Q: .11  .04  .25  -.12  .16  .02  .24  -.01  -.14  -.15  .05  .08  -.05  -.10  -.17  .07  .05  .07  -.06  .03  -.09  .24  .12  .00  -.18  -.13  .05  .08  .19  -.36  .10  .21  .07  .21  -.02  -.10
L: -.53  .30  .28  .25  .19  .12  -.35  .17  .34  -.58  .40  .05  -.14  -.24  -.33  .27  -.01  .33  .19  .04  -.78  -.07  -.64  -.02  .08  .47  .10  -.02  .05  -.26  .36  .84  .23  .41  -.01  -.06
H: .20  -.12  .41  -.18  -.06  .05  .08  -.30  .11  .00  .21  -.19  -.07  .17  -.13  .23  .09  .03  .02  -.05  .29  .29  .21  -.09  -.03  -.36  -.14  .20  -.02  -.01  .06  .18  .03  .31  -.14  .13
Z: .17  -.06  .03  -.14  .03  .07  .21  -.17  -.02  -.09  .01  -.10  -.05  .09  -.13  .06  .07  .07  .19  .04  .22  -.06  .12  -.21  -.08  -.07  -.02  -.39  -.15  .07  .17  .07  .06  .03  -.11  .12
G: .05  -.24  .09  -.13  -.12  -.12  .29  .08  -.04  -.18  .05  .16  .15  .11  .19  .11  -.10  -.22  .20  -.02  -.14  .09  -.30  -.03  -.02  -.05  .22  .25  .03  .43  .06  .29  -.16  -.08  -.10  .11
B: -.11  -.08  .01  -.39  -.10  -.08  .42  .36  .06  -.09  -.10  -.12  -.17  -.32  -.14  .17  -.15  -.18  -.22  -.04  .14  .08  -.11  .06  -.13  .14  -.06  .14  .08  .05  .24  .54  .05  .16  .17  -.29
X: .31  -.34  -.31  -.58  .14  .09  .36  .24  .15  .57  -.29  -.16  .07  -.21  .17  -.08  .03  -.27  .31  .07  .51  .33  .09  .07  -.10  .05  .08  -.14  .08  -.43  -.25  .43  .14  -.37  .02  .37
row of L
-.53  .30  .28  .25  .19  .12  -.35  .17  .34  -.58  .40  .05  -.14  -.24  -.33  .27  -.01  .33  .19  .04  -.78  -.07  -.64  -.02  .08  .47  .10  -.02  .05  -.26  .36  .84  .23  .41  -.01  -.06
Table of tags by key:
.18 -> q275
.17 -> q272
-.12 -> q19
.14 -> q62
-.11 -> q351
.15 -> q431
-.13 -> q186
-.14 -> q652
key B 35: 
q272

K: .01  .15  .15  -.30  .42  .26  -.04  .18  .21  -.38
T: .49  .00  -.24  .38  -.35  -.38  -.15  -.24  -.68  -.02
C: -.28  -.29  -.32  .31  -.21  -.16  .17  -.26  -.18  .00
E: -.15  -.11  -.05  -.64  -.12  .12  -.47  -.04  .28  .26
Y: .49  .00  -.24  .38  -.35  .26  -.04  .18  .21  -.38
key -> tag
.12 -> q286
.15 -> q798
.26 -> q79
.25 -> q67
key K 6: 
q79
asked: .01  .15  .15  -.30  .42  .26  -.04  .18  .21  -.38
K
row of T
.49  .00  -.24  .38  -.35  -.38  -.15  -.24  -.68  -.02
asked: .49  .00  -.24  .38  -.35  .26  -.04  .18  .21  -.38
Y

Kili: -.13  .09  -.29  .09  -.11  -.04  .06  -.02  -.16  .22  .01  -.07  -.18  .04  .03  -.14  .00  -.10  .01  .06  -.11  -.02  -.56  .17  -.18  .06  .14  -.18  .03  .15  .00  -.02  -.02  .21  -.07  -.19  -.01  .36  -.05  .02  .06  -.11  -.09
Nuf: .09  .08  .15  -.08  .22  .16  -.01  .00  -.06  -.07  .01  -.01  .10  -.01  -.03  .02  -.02  .16  .00  .03  .04  .03  .08  .07  -.07  -.03  .08  .05  -.01  -.05  -.04  -.06  .11  .27  .04  .17  .03  -.16  .03  .01  -.06  -.01  .13
Mutaz: .19  -.14  .17  -.08  -.23  -.45  .01  .02  .39  .04  -.17  .20  -.45  -.14  .09  -.25  .14  -.12  .11  -.20  .08  -.03  .01  -.03  .41  .02  -.18  .09  -.12  .04  .18  -.11  -.03  .17  .08  -.43  .00  .09  -.11  .00  -.12  -.19  .09
toba: -.44  -.04  -.48  .10  -.17  .23  .01  -.04  -.13  .20  .13  .25  .27  -.03  -.07  .27  -.17  -.05  -.14  -.02  .21  -.01  -.72  -.18  -.42  .00  .04  .17  .12  -.03  -.06  .04  -.01  .02  -.12  -.13  -.01  -.09  .09  -.04  .13  .22  -.32
row of Mutaz
.19  -.14  .17  -.08  -.23  -.45  .01  .02  .39  .04  -.17  .20  -.45  -.14  .09  -.25  .14  -.12  .11  -.20  .08  -.03  .01  -.03  .41  .02  -.18  .09  -.12  .04  .18  -.11  -.03  .17  .08  -.43  .00  .09  -.11  .00  -.12  -.19  .09
Table of tags by key:
-.23 -> q794
.01 -> q314
-.17 -> q219
-.04 -> q124
key toba 5: 
q219

Nobi: .06  .33  .54  -.20  .02  .14
lufav: -.10  .21  .12  -.03  .04  -.09
Sobur: .04  -.60  .05  -.01  -.04  .33
ladib: .03  -.30  .35  .09  .03  -.08
pagel: -.10  .21  .12  -.03  .04  .15
row of lufav
-.10  .21  .12  -.03  .04  -.09
key -> tag
.03 -> q488
.06 -> q708
.35 -> q515
key ladib 1: 
q488
asked: -.10  .21  .12  -.03  .04  .15
pagel
asked: .06  .33  .54  -.20  .02  .14
Nobi
row of Nobi
.06  .33  .54  -.20  .02  .14

keki: -.04  -.24  .09  -.02  .01  -.17  .12  .42  .01
kaz: .02  .07  .72  -.02  .01  .01  .02  .21  -.57
Vure: .02  .07  .72  -.02  .01  .01  .02  .12  -.05
kupa: -.04  -.24  .09  -.02  .01  .01  .12  .42  .01
tags:
.42 -> q541
.06 -> q264
.20 -> q477
.07 -> q224
.21 -> q8
.22 -> q332
.43 -> q516
key kaz 8: 
q8
asked: .02  .07  .72  -.02  .01  .01  .02  .21  -.57
kaz
asked: -.04  -.24  .09  -.02  .01  .01  .12  .42  .01
kupa
asked: -.04  -.24  .09  -.02  .01  -.17  .12  .42  .01
keki
row of Vure
.02  .07  .72  -.02  .01  .01  .02  .12  -.05

tes: -.16  .43  .15  .23  -.15  .25
Nela: -.16  .42  .15  .23  -.15  .25
mivug: -.10  .43  .11  -.15  -.20  .24
Sude: -.16  .42  .15  .43  -.08  .16
budo: .00  .29  .17  .00  -.01  .25
tags:
.42 -> q817
.16 -> q835
.15 -> q681
.43 -> q574
key Sude 2: 
q817
row of tes
-.16  .43  .15  .23  -.15  .25
row of budo
.00  .29  .17  .00  -.01  .25
asked: -.16  .42  .15  .23  -.15  .25
Nela

maso: .64  .64  -.01  .13  -.64  -.48  -.52  .44  -.29  -.13  -.07  .01  -.01  -.16  -.14  -.27  -.36  -.36  -.31  .38  .09  .22  -.39  -.44  .05  -.39  -.22  .07  .19  .69  .14  .31  .22  -.08  .22  -.46  .52  .36  -.10  .17  -.33  .42  .14  .14  -.31  -.10  -.25  -.35  .66  .23  -.07  -.08  .13  .19
bafi: .64  .64  -.01  .13  -.64  -.48  -.52  .44  -.05  -.13  -.07  .01  -.12  -.16  -.14  -.27  -.36  -.36  -.31  .38  .09  .22  -.39  -.44  .05  -.39  -.22  .07  .19  .69  .14  .31  .22  -.08  .22  -.46  .52  .10  -.10  .17  -.33  .42  .14  .14  -.31  -.10  -.25  -.35  .66  .16  -.07  -.08  .13  .19
Leki: .08  .19  -.13  .13  -.40  .53  .09  .25  .27  .31  -.36  .27  .42  -.22  .33  -.07  .81  -.08  .05  -.01  -.03  .18  -.72  .03  .24  .38  -.12  -.17  -.06  .17  .03  -.11  -.12  -.23  .15  .30  .06  .42  -.02  -.47  .40  -.22  .19  .06  .38  .19  -.41  -.29  -.28  .16  .51  .22  .00  .29
row of Leki
.08  .19  -.13  .13  -.40  .53  .09  .25  .27  .31  -.36  .27  .42  -.22  .33  -.07  .81  -.08  .05  -.01  -.03  .18  -.72  .03  .24  .38  -.12  -.17  -.06  .17  .03  -.11  -.12  -.23  .15  .30  .06  .42  -.02  -.47  .40  -.22  .19  .06  .38  .19  -.41  -.29  -.28  .16  .51  .22  .00  .29

ruded: .20  -.08  .18  .14  -.20  -.19  .47
toz: .01  -.04  -.04  .23  .40  .32  .34
nese: .06  -.01  .01  .04  .14  -.01  .07
Rebu: -.09  -.14  -.03  .01  -.23  .03  -.16
doko: .21  -.06  .13  .06  .06  -.32  -.20
vap: .04  -.13  .06  -.01  .18  -.16  .09
Morob: -.13  -.02  -.01  .12  .06  .11  -.42
gen: .08  .02  .18  .31  .18  -.09  .13
bedo: -.11  .08  .16  .23  .81  .29  .08
tags:
-.33 -> q85
-.20 -> q270
.29 -> q864
.11 -> q153
.10 -> q175
.28 -> q111
-.19 -> q254
-.32 -> q360
key ruded 6: 
q254
asked: .01  -.04  -.04  .23  .40  .32  .34
toz
asked: -.13  -.02  -.01  .12  .06  .11  -.42
Morob

